Below are the code and all the weights of a small trained network. Each question names an input and a target symbol and asks about switching units off, where a switched-off unit gives its printed mean instead of its output.

import numpy as np


def w(rows, s, z=0):
    codes = np.array(rows[::2]) - 128.0
    scale = np.full(codes.shape[1], s)
    scale[-1] = z or s
    return codes * scale


def f(y):
    return y / 2 * (1 + np.tanh(0.7978845608 * (y + 0.044715 * y**3)))


def softmax(a):
    e = np.exp(a - a.max(-1, keepdims=True))
    return e / e.sum(-1, keepdims=True)


def log_softmax(a):
    a = a - a.max(-1, keepdims=True)
    return a - np.log(np.exp(a).sum(-1, keepdims=True))


def net(x, mask):
    ids = ['δεηθλξπτφψω'.index(c) for c in x.split()]
    T = len(ids)
    res = E[ids] + P[:T]
    r = res
    for j in range(2):
        rows = slice(3 * j, 3 * j + 3)
        q, k, v = (r @ M[0][rows].T for M in (Q, K, V))
        z = softmax(np.where(np.tri(T) > 0, q @ k.T / 3**0.5, -1e9)) @ v
        o = O[0][rows]
        res = res + np.where(mask[j], z, o[:, -1]) @ o[:, :-1]
    y = f(res @ A[0][:, :-1].T + A[0][:, -1])
    res = res + np.where(mask[2:18], y, B[0][:, -1]) @ B[0][:, :-1]
    return log_softmax(res[-1] @ U[:, :-1].T + U[:, -1])


Q, K, V, O, A, B = {}, {}, {}, {}, {}, {}
E = w([
[123,161,155],'δ',
[120,92,75],'ε',
[47,155,226],'η',
[97,180,132],'θ',
[234,9,173],'λ',
[60,110,83],'ξ',
[198,153,57],'π',
[92,173,181],'τ',
[142,60,135],'φ',
[120,250,178],'ψ',
[40,16,165],'ω',
],0.014)
P = w([
[253,126,171],'0',
[248,96,246],'1',
[227,91,231],'2',
[212,103,214],'3',
[192,102,185],'4',
[172,108,177],'5',
[161,103,161],'6',
[139,106,143],'7',
[129,122,142],'8',
[126,124,131],'9',
[134,143,126],'10',
],0.0063)
Q[0] = w([
[194,140,134],'h1',
[133,86,135],'h1',
[115,127,253],'h1',
[59,127,200],'h2',
[97,143,121],'h2',
[232,69,136],'h2',
],0.018)
K[0] = w([
[185,80,129],'h1',
[124,140,189],'h1',
[35,100,163],'h1',
[32,100,141],'h2',
[90,151,133],'h2',
[249,88,121],'h2',
],0.018)
V[0] = w([
[57,42,47],'h1',
[123,142,106],'h1',
[149,72,216],'h1',
[89,106,141],'h2',
[175,154,109],'h2',
[2,54,176],'h2',
],0.0071)
O[0] = w([
[255,213,183,147],'h1',
[134,113,150,97],'h1',
[98,186,32,253],'h1',
[154,100,165,160],'h2',
[98,161,83,87],'h2',
[214,31,255,240],'h2',
],0.0066,0.006)
A[0] = w([
[100,131,137,138],'n1',
[60,215,137,110],'n2',
[196,214,139,193],'n3',
[99,53,30,105],'n4',
[170,155,177,141],'n5',
[108,175,45,207],'n6',
[155,138,165,121],'n7',
[78,204,163,179],'n8',
[154,107,113,181],'n9',
[160,153,128,139],'n10',
[132,118,181,133],'n11',
[76,221,147,46],'n12',
[255,143,100,221],'n13',
[136,81,185,234],'n14',
[24,180,216,112],'n15',
[163,138,35,253],'n16',
],0.01,0.0029)
B[0] = w([
[146,138,101,128],'n1',
[181,72,122,146],'n2',
[119,4,97,162],'n3',
[204,127,119,157],'n4',
[123,114,90,172],'n5',
[60,161,178,181],'n6',
[91,143,111,159],'n7',
[203,157,136,143],'n8',
[144,127,142,145],'n9',
[118,113,138,133],'n10',
[91,153,97,188],'n11',
[201,91,160,139],'n12',
[95,46,124,172],'n13',
[128,55,61,246],'n14',
[148,215,71,150],'n15',
[81,235,204,176],'n16',
],0.014,0.011)
U = w([
[147,148,115,38],'δ',
[145,143,127,40],'ε',
[147,145,122,11],'η',
[142,143,120,1],'θ',
[180,126,184,63],'λ',
[171,153,126,131],'ξ',
[191,122,204,127],'π',
[147,190,23,194],'τ',
[87,155,156,180],'φ',
[254,143,146,241],'ψ',
[108,86,143,153],'ω',
],0.011,0.005)

Each question gives the input, a string of symbols that net reads in full, and the target symbol t.
The units are the heads (3 rows each of Q, K, V and O) and the neurons (one row each of A and B). Each row of codes is followed by its name. A weight is (code - 128) times the scale printed after its matrix; where a second scale follows, it is the last column's (O, A, B and U).
mask holds one flag per unit, heads first, then neurons. A switched-off unit (its flag False) gives its mean, the last column of its rows in O or B, instead of its output. The means were averaged over made-up inputs and are rounded, as every weight is.
A unit's drop is (log p(t) with every unit on - log p(t) with that unit switched off) / (log p(t) with every unit on - log p(t) with every unit switched off).
The circuit of an input: a set's keep is (log p(t) with only the set's units on - log p(t) with every unit switched off) / (log p(t) with every unit on - log p(t) with every unit switched off). Starting from the 12 units with the biggest drops (on a tie, the unit counted first), units are removed one at a time, each time the one whose removal leaves the highest keep (on an exact tie, the one counted first), for as long as the keep stays at least 0.8.
units of the circuit, in order: the units of the circuit, biggest drop first
k most important neurons: the k neurons with the biggest drops, biggest first
heads that matter: for each layer, one digit per head in row order, 1 if its drop is at least 0.15 and else 0, layers parted by /
drop of u: that unit's drop, to one decimal
input η ω π η ω ψ, target ω: units of the circuit, in order : n3
input ψ ω π ψ ε, target φ: units of the circuit, in order : h2, n6, n16
input φ ψ ψ, target ψ: 3 most important neurons : n12, n8, n2
input η δ π φ, target φ: units of the circuit, in order : h2, n16, n14
input π ω ω δ δ, target ω: 2 most important neurons : n3, n13
input π π θ, target ψ: heads that matter : 01
input π ω ω ψ ξ δ θ ω ω τ τ, target ω: heads that matter : 11
input ω ω ω π ψ ω ε ψ φ ω ψ, target ω: units of the circuit, in order : n3, h1
input ψ λ λ π ω ω π, target φ: 2 most important neurons : n16, n6
input π ω λ, target ω: heads that matter : 00
input ω θ π, target φ: heads that matter : 01
input ω ω π ξ ε ω θ, target ω: heads that matter : 11
input ω π ω φ τ δ θ ψ, target ψ: 2 most important neurons : n8, n12
input ω π τ π ω λ, target ω: drop of n4 : 0.1
input ω ω φ π ε, target φ: drop of n16 : 0.4
input ψ ε τ η, target τ: drop of n8 : 0.0
